Below are the code and all the weights of a small trained network. Each question names an input and a target symbol and asks about switching units off, where a switched-off unit gives its printed mean instead of its output.

import numpy as np


def w(rows, s, z=0):
    codes = np.array(rows[::2]) - 128.0
    scale = np.full(codes.shape[1], s)
    scale[-1] = z or s
    return codes * scale


def f(y):
    return y / 2 * (1 + np.tanh(0.7978845608 * (y + 0.044715 * y**3)))


def softmax(a):
    e = np.exp(a - a.max(-1, keepdims=True))
    return e / e.sum(-1, keepdims=True)


def log_softmax(a):
    a = a - a.max(-1, keepdims=True)
    return a - np.log(np.exp(a).sum(-1, keepdims=True))


def net(x, mask):
    ids = ['αθλξσψ'.index(c) for c in x.split()]
    T = len(ids)
    res = E[ids] + P[:T]
    u = 0
    for l in range(2):
        q, k, v = (res @ M[l].T for M in (Q, K, V))
        z = softmax(np.where(np.tri(T) > 0, q @ k.T / 3**0.5, -1e9)) @ v
        res = res + np.where(mask[u], z, O[l][:, -1]) @ O[l][:, :-1]
        u += 1
        y = f(res @ A[l][:, :-1].T + A[l][:, -1])
        res = res + np.where(mask[u : u + 4], y, B[l][:, -1]) @ B[l][:, :-1]
        u += 4
    return log_softmax(res[-1] @ U[:, :-1].T + U[:, -1])


Q, K, V, O, A, B = {}, {}, {}, {}, {}, {}
E = w([
[30,111,65,193,177,75,177,159,147,171],'α',
[128,183,91,64,29,89,79,135,55,128],'θ',
[172,55,80,70,156,148,204,68,38,150],'λ',
[91,130,180,163,87,199,215,205,107,65],'ξ',
[112,132,203,167,121,164,83,44,126,206],'σ',
[129,156,46,102,124,255,111,34,168,114],'ψ',
],0.0096)
P = w([
[94,83,136,166,144,95,88,110,142,2],'0',
[152,142,134,85,109,120,127,140,107,208],'1',
[145,146,130,117,118,162,162,126,93,214],'2',
[117,152,115,140,114,174,185,111,97,207],'3',
[99,141,117,145,104,174,208,116,81,207],'4',
[69,154,114,154,107,178,219,114,90,215],'5',
[69,150,127,140,86,161,224,121,76,196],'6',
],0.0064)
Q[0] = w([
[8,203,115,150,61,216,216,115,42,253],'L0H0',
[178,138,142,96,111,112,83,88,109,119],'L0H0',
[12,178,118,146,97,193,190,114,37,245],'L0H0',
],0.0058)
K[0] = w([
[114,99,123,160,141,92,61,105,160,2],'L0H0',
[105,165,150,150,114,130,114,136,151,165],'L0H0',
[115,98,136,149,131,116,77,103,149,7],'L0H0',
],0.0097)
V[0] = w([
[129,51,211,122,161,73,181,140,3,176],'L0H0',
[111,75,185,192,183,218,143,67,185,169],'L0H0',
[106,188,217,163,74,118,31,102,128,204],'L0H0',
],0.0059)
O[0] = w([
[250,29,155,228,119,34,184,147,42,173,137],'L0H0',
[130,21,145,103,96,109,199,81,254,107,191],'L0H0',
[171,220,145,144,74,9,163,69,178,52,254],'L0H0',
],0.0054,0.0016)
A[0] = w([
[125,235,145,107,69,21,138,87,66,180,203],'L0N0',
[65,104,131,190,116,119,183,191,160,20,169],'L0N1',
[156,91,111,3,93,86,161,30,52,147,255],'L0N2',
[118,93,145,118,121,120,192,48,170,147,150],'L0N3',
],0.0046,0.0039)
B[0] = w([
[132,174,98,246,109,121,101,80,119,66,253],'L0N0',
[41,98,146,127,134,30,206,141,146,35,147],'L0N1',
[204,134,52,255,62,247,64,50,158,118,253],'L0N2',
[174,57,121,157,139,183,132,99,199,136,191],'L0N3',
],0.0046,0.0049)
Q[1] = w([
[233,144,168,3,172,109,44,168,171,118],'L1H0',
[115,144,89,199,95,180,74,39,135,155],'L1H0',
[151,130,49,170,94,192,100,47,146,142],'L1H0',
],0.0064)
K[1] = w([
[192,154,128,99,100,175,82,113,112,188],'L1H0',
[79,140,120,125,136,136,234,177,121,158],'L1H0',
[103,126,80,129,135,141,254,186,97,148],'L1H0',
],0.0072)
V[1] = w([
[202,128,149,134,57,253,86,75,84,152],'L1H0',
[106,147,221,148,61,109,115,97,177,41],'L1H0',
[103,138,24,142,195,87,57,46,155,200],'L1H0',
],0.0056)
O[1] = w([
[93,115,185,33,167,57,168,1,69,131,89],'L1H0',
[162,220,159,123,206,137,181,159,153,132,254],'L1H0',
[35,128,58,189,189,54,53,48,187,171,157],'L1H0',
],0.0061,0.0025)
A[1] = w([
[59,113,245,90,181,67,88,95,93,200,82],'L1N0',
[194,140,139,113,127,163,130,107,100,125,127],'L1N1',
[168,156,90,111,2,106,63,195,117,96,2],'L1N2',
[211,167,207,108,117,146,141,154,74,114,109],'L1N3',
],0.0059,0.0034)
B[1] = w([
[244,166,122,197,132,43,222,69,244,5,248],'L1N0',
[129,123,180,86,115,105,156,158,99,106,255],'L1N1',
[135,2,194,90,163,206,201,134,253,203,180],'L1N2',
[106,141,155,47,130,92,148,74,91,77,239],'L1N3',
],0.0044,0.0014)
U = w([
[121,103,77,196,141,155,94,188,150,173,152],'α',
[113,213,91,121,124,85,75,118,33,94,125],'θ',
[125,3,133,97,115,89,121,104,77,141,61],'λ',
[143,144,183,82,130,178,176,180,94,136,217],'ξ',
[190,139,147,154,121,69,176,85,208,101,149],'σ',
[59,118,117,20,138,162,102,99,181,129,2],'ψ',
],0.0062,0.002)

Each question gives the input, a string of symbols that net reads in full, and the target symbol t.
The units are the heads (3 rows each of Q, K, V and O) and the neurons (one row each of A and B). Each row of codes is followed by its name. A weight is (code - 128) times the scale printed after its matrix; where a second scale follows, it is the last column's (O, A, B and U).
mask holds one flag per unit, layer by layer, with each layer's heads first. A switched-off unit (its flag False) gives its mean, the last column of its rows in O or B, instead of its output. The means were averaged over made-up inputs and are rounded, as every weight is.
A unit's drop is (log p(t) with every unit on - log p(t) with that unit switched off) / (log p(t) with every unit on - log p(t) with every unit switched off).
The circuit of an input: a set's keep is (log p(t) with only the set's units on - log p(t) with every unit switched off) / (log p(t) with every unit on - log p(t) with every unit switched off). Starting from all 10 units, units are removed one at a time, each time the one whose removal leaves the highest keep (on an exact tie, the one counted first), for as long as the keep stays at least 0.8.
circuit, biggest first: the units of the circuit, biggest drop first
k most important neurons: the k neurons with the biggest drops, biggest first
k most important neurons of layer l: the k neurons of layer l with the biggest drops, biggest first
drop of u: that unit's drop, to one decimal
input ψ σ σ α α, target ψ: circuit, biggest first => (L0H0)
input θ ψ σ ψ, target θ: circuit, biggest first => (L0H0 L1H0)
input α α λ σ ψ, target α: 2 most important neurons => (L0N2 L0N1)
input σ σ α α σ ψ θ, target α: circuit, biggest first => (L1H0 L0N2 L1N2)
input σ σ ψ λ ξ θ ψ, target ξ: circuit, biggest first => (L1H0 L0N1)
input θ θ α σ θ, target α: 2 most important neurons of layer 0 => (L0N2 L0N0)
input σ θ θ λ σ α λ, target α: circuit, biggest first => (L1H0 L0N2)
input ξ θ σ α, target ξ: circuit, biggest first => (L1H0 L0N1 L0N2)
input θ σ σ σ ψ ψ λ, target θ: circuit, biggest first => (L0H0 L1N2)
input α θ σ, target α: circuit, biggest first => (L1H0 L0N1 L0N2)
input θ σ α θ α, target θ: 2 most important neurons => (L1N2 L0N3)
input σ σ ψ ξ σ θ, target ξ: 2 most important neurons => (L0N1 L1N2)
input σ λ ψ σ σ σ σ, target σ: circuit, biggest first => (L1H0 L0H0 L1N0)
input θ ξ ξ, target θ: circuit, biggest first => (L0H0)
input α σ σ σ ψ, target α: 2 most important neurons of layer 0 => (L0N1 L0N2)
input ξ θ λ, target ξ: 2 most important neurons => (L0N2 L0N1)
input λ σ ψ α, target λ: 2 most important neurons => (L0N0 L0N2)
input θ θ θ ξ ψ θ λ, target θ: drop of L1H0 => -0.3
input θ α θ σ θ σ ξ, target θ: drop of L1N2 => 0.1
input σ σ θ σ θ σ, target σ: drop of L1N0 => 0.1
input ξ θ ψ, target ξ: drop of L1H0 => 0.8
input α α θ σ σ σ, target α: most important neuron of layer 0 => (L0N1)
